Here is a tiny trained network, its code and every weight. The questions are about switching its units off for an input and a target symbol, where a switched-off unit gives its printed mean instead of its output.

import numpy as np


def w(rows, s, z=0):
    codes = np.array(rows[::2]) - 128.0
    scale = np.full(codes.shape[1], s)
    scale[-1] = z or s
    return codes * scale


def norm(h):
    return h / np.sqrt((h * h).mean(-1, keepdims=True) + 1e-5)


def softmax(a):
    e = np.exp(a - a.max(-1, keepdims=True))
    return e / e.sum(-1, keepdims=True)


def log_softmax(a):
    a = a - a.max(-1, keepdims=True)
    return a - np.log(np.exp(a).sum(-1, keepdims=True))


def net(x, mask):
    ids = ['αβγζητψω'.index(c) for c in x.split()]
    T = len(ids)
    res = E[ids] + P[:T]
    u = 0
    for l in range(2):
        r = norm(res)
        for j in range(3):
            rows = slice(4 * j, 4 * j + 4)
            q, k, v = (r @ M[l][rows].T for M in (Q, K, V))
            z = softmax(np.where(np.tri(T) > 0, q @ k.T / 4**0.5, -1e9)) @ v
            o = O[l][rows]
            res = res + np.where(mask[u + j], z, o[:, -1]) @ o[:, :-1]
        u += 3
    return log_softmax(norm(res)[-1] @ U[:, :-1].T + U[:, -1])


Q, K, V, O = {}, {}, {}, {}
E = w([
[149,106,185],'α',
[170,69,125],'β',
[255,147,112],'γ',
[121,109,164],'ζ',
[116,151,112],'η',
[117,102,82],'τ',
[122,112,145],'ψ',
[128,120,146],'ω',
],0.03)
P = w([
[24,32,254],'0',
[54,35,178],'1',
[59,49,147],'2',
[66,41,128],'3',
[72,41,124],'4',
[76,48,114],'5',
[81,52,103],'6',
[73,62,85],'7',
[73,75,72],'8',
[68,75,75],'9',
],0.0048)
Q[0] = w([
[147,65,55],'L0H0',
[109,142,154],'L0H0',
[49,102,77],'L0H0',
[95,106,169],'L0H0',
[173,243,182],'L0H1',
[175,153,194],'L0H1',
[155,173,215],'L0H1',
[100,235,124],'L0H1',
[125,91,59],'L0H2',
[134,151,6],'L0H2',
[64,143,205],'L0H2',
[176,204,193],'L0H2',
],0.014)
K[0] = w([
[185,167,200],'L0H0',
[111,148,82],'L0H0',
[131,72,188],'L0H0',
[97,71,96],'L0H0',
[77,95,253],'L0H1',
[149,76,176],'L0H1',
[108,38,183],'L0H1',
[47,116,177],'L0H1',
[113,126,184],'L0H2',
[93,155,205],'L0H2',
[91,144,35],'L0H2',
[136,157,83],'L0H2',
],0.015)
V[0] = w([
[95,103,171],'L0H0',
[124,59,239],'L0H0',
[211,214,87],'L0H0',
[56,221,53],'L0H0',
[237,41,87],'L0H1',
[144,218,42],'L0H1',
[66,2,214],'L0H1',
[141,120,51],'L0H1',
[182,74,165],'L0H2',
[95,44,142],'L0H2',
[32,93,244],'L0H2',
[145,16,76],'L0H2',
],0.0074)
O[0] = w([
[65,68,221,180],'L0H0',
[40,30,126,254],'L0H0',
[166,120,20,21],'L0H0',
[82,62,62,18],'L0H0',
[134,84,223,179],'L0H1',
[253,155,88,33],'L0H1',
[41,91,140,243],'L0H1',
[202,104,214,102],'L0H1',
[132,46,187,179],'L0H2',
[119,121,170,204],'L0H2',
[193,148,230,214],'L0H2',
[135,48,129,193],'L0H2',
],0.0052,0.0075)
Q[1] = w([
[100,62,198],'L1H0',
[116,167,169],'L1H0',
[197,61,150],'L1H0',
[112,76,129],'L1H0',
[208,91,156],'L1H1',
[144,26,97],'L1H1',
[132,30,126],'L1H1',
[116,77,202],'L1H1',
[148,170,5],'L1H2',
[197,128,135],'L1H2',
[179,111,165],'L1H2',
[157,165,113],'L1H2',
],0.019)
K[1] = w([
[204,161,115],'L1H0',
[132,176,98],'L1H0',
[192,42,157],'L1H0',
[166,179,179],'L1H0',
[154,89,77],'L1H1',
[225,113,122],'L1H1',
[253,112,147],'L1H1',
[236,90,145],'L1H1',
[84,182,181],'L1H2',
[206,221,182],'L1H2',
[183,113,194],'L1H2',
[153,176,160],'L1H2',
],0.019)
V[1] = w([
[85,80,116],'L1H0',
[156,130,90],'L1H0',
[78,209,167],'L1H0',
[176,98,103],'L1H0',
[178,157,143],'L1H1',
[175,142,79],'L1H1',
[164,136,160],'L1H1',
[90,100,74],'L1H1',
[113,108,55],'L1H2',
[78,197,113],'L1H2',
[115,141,104],'L1H2',
[249,189,87],'L1H2',
],0.015)
O[1] = w([
[130,66,97,145],'L1H0',
[79,115,223,82],'L1H0',
[246,176,130,115],'L1H0',
[2,81,177,122],'L1H0',
[148,125,150,130],'L1H1',
[80,103,191,69],'L1H1',
[230,136,134,165],'L1H1',
[48,18,75,83],'L1H1',
[183,126,111,67],'L1H2',
[146,161,162,43],'L1H2',
[99,124,143,88],'L1H2',
[123,66,195,9],'L1H2',
],0.008,0.012)
U = w([
[209,121,228,126],'α',
[139,9,133,98],'β',
[151,112,149,91],'γ',
[75,165,146,93],'ζ',
[209,184,117,254],'η',
[158,46,32,109],'τ',
[118,133,104,46],'ψ',
[107,176,107,66],'ω',
],0.015,0.0051)

Each question gives the input, a string of symbols that net reads in full, and the target symbol t.
The units are the heads (4 rows each of Q, K, V and O). Each row of codes is followed by its name. A weight is (code - 128) times the scale printed after its matrix; where a second scale follows, it is the last column's (O and U).
mask holds one flag per head, layer by layer. A switched-off head (its flag False) gives its mean, the last column of its rows in O, instead of its output. The means were averaged over made-up inputs and are rounded, as every weight is.
A unit's drop is (log p(t) with every unit on - log p(t) with that unit switched off) / (log p(t) with every unit on - log p(t) with every unit switched off).
The circuit of an input: a set's keep is (log p(t) with only the set's units on - log p(t) with every unit switched off) / (log p(t) with every unit on - log p(t) with every unit switched off). Starting from all 6 units, units are removed one at a time, each time the one whose removal leaves the highest keep (on an exact tie, the one counted first), for as long as the keep stays at least 0.8.
units of the circuit, in order: the units of the circuit, biggest drop first
most important unit: the unit with the biggest drop
which heads matter: for each layer, one digit per head in row order, 1 if its drop is at least 0.15 and else 0, layers parted by /
drop of u: that unit's drop, to one decimal
input η ζ β η γ, target α: which heads matter => 001 / 111
input α τ τ α ψ, target τ: which heads matter => 011 / 000
input ω ζ α α ζ η β α, target β: which heads matter => 110 / 001
input ζ ζ β α α, target β: which heads matter => 000 / 100
input ζ ζ ζ β γ τ, target α: units of the circuit, in order => L0H2; L1H1
input β η τ γ α α η α ω τ, target β: most important unit => L0H1
input α ω ω, target ω: units of the circuit, in order => L0H1; L1H2
input τ α η τ α η τ α, target τ: units of the circuit, in order => L0H0; L1H1; L0H2
input α α β ζ α γ τ, target α: units of the circuit, in order => L0H1; L1H1
input ψ τ α α ω, target τ: units of the circuit, in order => L0H2; L1H0
input ψ α α γ α η α, target ζ: units of the circuit, in order => L0H2; L0H1; L1H2
input α η α α τ γ, target α: which heads matter => 001 / 011
input β τ ζ α ζ α γ ω ψ, target α: which heads matter => 010 / 010
input η ζ γ α η ζ α α ω, target α: units of the circuit, in order => L1H1
input α η ζ ζ, target η: which heads matter => 001 / 100
input α β ω α η η ζ α, target η: which heads matter => 010 / 000
input η β ω γ α τ α ω α η, target β: which heads matter => 111 / 001
input α α ω γ α α, target ζ: which heads matter => 011 / 100
input α α α η τ α τ α τ α, target τ: which heads matter => 110 / 000
input ζ η η ζ α ζ ω α ψ, target η: most important unit => L0H2
input α ω ζ α ζ ζ, target ζ: which heads matter => 111 / 011
input ζ α η α ω, target η: which heads matter => 000 / 000
input ζ α τ α α α η ζ ψ ζ, target η: which heads matter => 010 / 000
input τ β α ζ ζ γ τ α η, target α: which heads matter => 111 / 001
input α ζ β γ α ζ β ζ ψ η, target α: drop of L0H0 => 0.4
input α η ψ, target η: drop of L1H0 => 0.1
input β α α α α ω η, target η: units of the circuit, in order => L0H1
input α α ζ ω ω η τ α α ψ, target τ: drop of L1H0 => 0.2
input α α ω, target ω: drop of L0H1 => 1.4
